Below are the code and all the weights of a small trained network. Each question names an input and a class and asks about switching units off, where a switched-off unit gives its printed mean instead of its output.

import numpy as np


def w(rows, s, z=0):
    codes = np.array(rows[::2]) - 128.0
    scale = np.full(codes.shape[1], s)
    scale[-1] = z or s
    return codes * scale


def norm(h):
    return h / np.sqrt((h * h).mean(-1, keepdims=True) + 1e-5)


def f(y):
    return y / 2 * (1 + np.tanh(0.7978845608 * (y + 0.044715 * y**3)))


def log_softmax(a):
    a = a - a.max(-1, keepdims=True)
    return a - np.log(np.exp(a).sum(-1, keepdims=True))


def net(x, mask):
    res = np.array(x, float).reshape(1, 5) / 4 @ E
    u = 0
    for l in range(3):
        y = f(norm(res) @ A[l][:, :-1].T + A[l][:, -1])
        res = res + np.where(mask[u : u + 6], y, B[l][:, -1]) @ B[l][:, :-1]
        u += 6
    return log_softmax(norm(res)[-1] @ U[:, :-1].T + U[:, -1])


A, B = {}, {}
E = w([
[250,244,181,50,152,176,239,1],'x0',
[26,149,107,64,112,153,130,164],'x1',
[131,193,207,105,212,160,91,128],'x2',
[120,138,177,132,96,171,121,240],'x3',
[132,127,205,66,141,115,230,153],'x4',
],0.0089)
A[0] = w([
[141,101,95,114,134,79,184,61,2],'0.n0',
[132,73,112,190,191,75,98,167,173],'0.n1',
[142,122,183,148,212,99,82,85,139],'0.n2',
[166,120,219,164,146,171,213,163,69],'0.n3',
[57,152,96,30,60,129,174,92,4],'0.n4',
[116,176,133,118,153,181,1,183,70],'0.n5',
],0.0092,0.0059)
B[0] = w([
[103,153,167,114,87,146,100,121,144],'0.n0',
[144,98,90,136,120,112,36,91,255],'0.n1',
[241,147,119,142,171,91,155,138,189],'0.n2',
[146,137,175,101,45,186,108,89,176],'0.n3',
[153,156,55,96,203,10,118,97,146],'0.n4',
[76,129,190,176,162,212,108,147,192],'0.n5',
],0.012,0.0068)
A[1] = w([
[37,77,100,176,80,108,79,158,1],'1.n0',
[91,218,128,100,103,171,95,105,59],'1.n1',
[157,84,137,255,53,128,160,135,52],'1.n2',
[113,146,104,129,118,124,62,86,99],'1.n3',
[129,147,17,122,110,127,189,166,73],'1.n4',
[175,102,171,66,131,151,245,210,44],'1.n5',
],0.0095,0.0025)
B[1] = w([
[11,141,87,93,90,180,174,106,254],'1.n0',
[54,119,111,196,152,138,204,139,146],'1.n1',
[166,154,96,115,150,63,50,173,184],'1.n2',
[111,134,143,135,116,116,194,157,179],'1.n3',
[162,149,130,97,136,129,164,100,144],'1.n4',
[135,254,193,140,162,162,139,75,174],'1.n5',
],0.012,0.0069)
A[2] = w([
[163,108,93,165,126,151,151,149,76],'2.n0',
[165,163,142,65,136,155,195,50,166],'2.n1',
[123,129,136,2,73,133,180,157,42],'2.n2',
[134,99,149,173,140,135,67,98,112],'2.n3',
[174,128,189,125,68,117,52,186,2],'2.n4',
[144,126,177,142,75,152,210,57,110],'2.n5',
],0.011,0.007)
B[2] = w([
[107,132,107,172,132,109,125,83,117],'2.n0',
[91,161,133,84,65,109,135,95,255],'2.n1',
[168,133,113,115,116,54,117,87,145],'2.n2',
[108,109,145,77,155,141,248,156,166],'2.n3',
[88,153,200,132,157,126,108,198,135],'2.n4',
[72,176,157,103,80,107,110,95,192],'2.n5',
],0.013,0.0087)
U = w([
[9,60,47,160,99,168,78,169,78],'0',
[153,212,189,91,47,141,127,20,202],'1',
[236,94,62,124,143,13,125,74,179],'2',
[147,134,233,176,193,190,95,181,3],'3',
],0.013,0.0012)

Each question gives the input, the list of numbers given to net, and the class t.
The units are the neurons (one row each of A and B). Each row of codes is followed by its name. A weight is (code - 128) times the scale printed after its matrix; where a second scale follows, it is the last column's (A, B and U).
mask holds one flag per neuron, layer by layer. A switched-off neuron (its flag False) gives its mean, the last column of its row in B, instead of its output. The means were averaged over made-up inputs and are rounded, as every weight is.
A unit's drop is (log p(t) with every unit on - log p(t) with that unit switched off) / (log p(t) with every unit on - log p(t) with every unit switched off).
The circuit of an input: a set's keep is (log p(t) with only the set's units on - log p(t) with every unit switched off) / (log p(t) with every unit on - log p(t) with every unit switched off). Starting from the 12 units with the biggest drops (on a tie, the unit counted first), units are removed one at a time, each time the one whose removal leaves the highest keep (on an exact tie, the one counted first), for as long as the keep stays at least 0.8.
units of the circuit, in order: the units of the circuit, biggest drop first
k most important neurons: the k neurons with the biggest drops, biggest first
top k neurons in layer l: the k neurons of layer l with the biggest drops, biggest first
drop when u is switched off: that unit's drop, to one decimal
input [-6,-5,4,2,6], class 3: top 2 neurons in layer 2 -> 2.n4, 2.n1
input [4,5,0,6,-8], class 0: 3 most important neurons -> 0.n2, 1.n1, 1.n5
input [-3,-5,5,-2,-6], class 3: units of the circuit, in order -> 0.n5, 0.n2
input [3,6,-5,-7,3], class 2: units of the circuit, in order -> 0.n4
input [-2,0,-8,-4,7], class 2: 2 most important neurons -> 1.n5, 2.n2
input [5,-8,3,-3,-8], class 2: units of the circuit, in order -> 0.n2, 1.n0
input [-5,-1,7,0,-7], class 3: 3 most important neurons -> 0.n5, 0.n2, 2.n1
input [1,4,1,1,-7], class 3: top 2 neurons in layer 0 -> 0.n5, 0.n1
input [3,-3,5,7,-3], class 3: 2 most important neurons -> 0.n5, 1.n0
input [1,8,1,5,0], class 0: 2 most important neurons -> 0.n2, 1.n1
input [-3,5,-8,-1,6], class 2: top 2 neurons in layer 0 -> 0.n4, 0.n5
input [0,7,-4,-6,1], class 2: drop when 0.n4 is switched off -> 0.8
input [3,-2,-1,3,-7], class 3: drop when 1.n0 is switched off -> 0.4
input [-2,-8,3,8,-7], class 3: drop when 2.n3 is switched off -> 0.1
input [3,7,1,-5,-2], class 2: most important neuron -> 0.n4
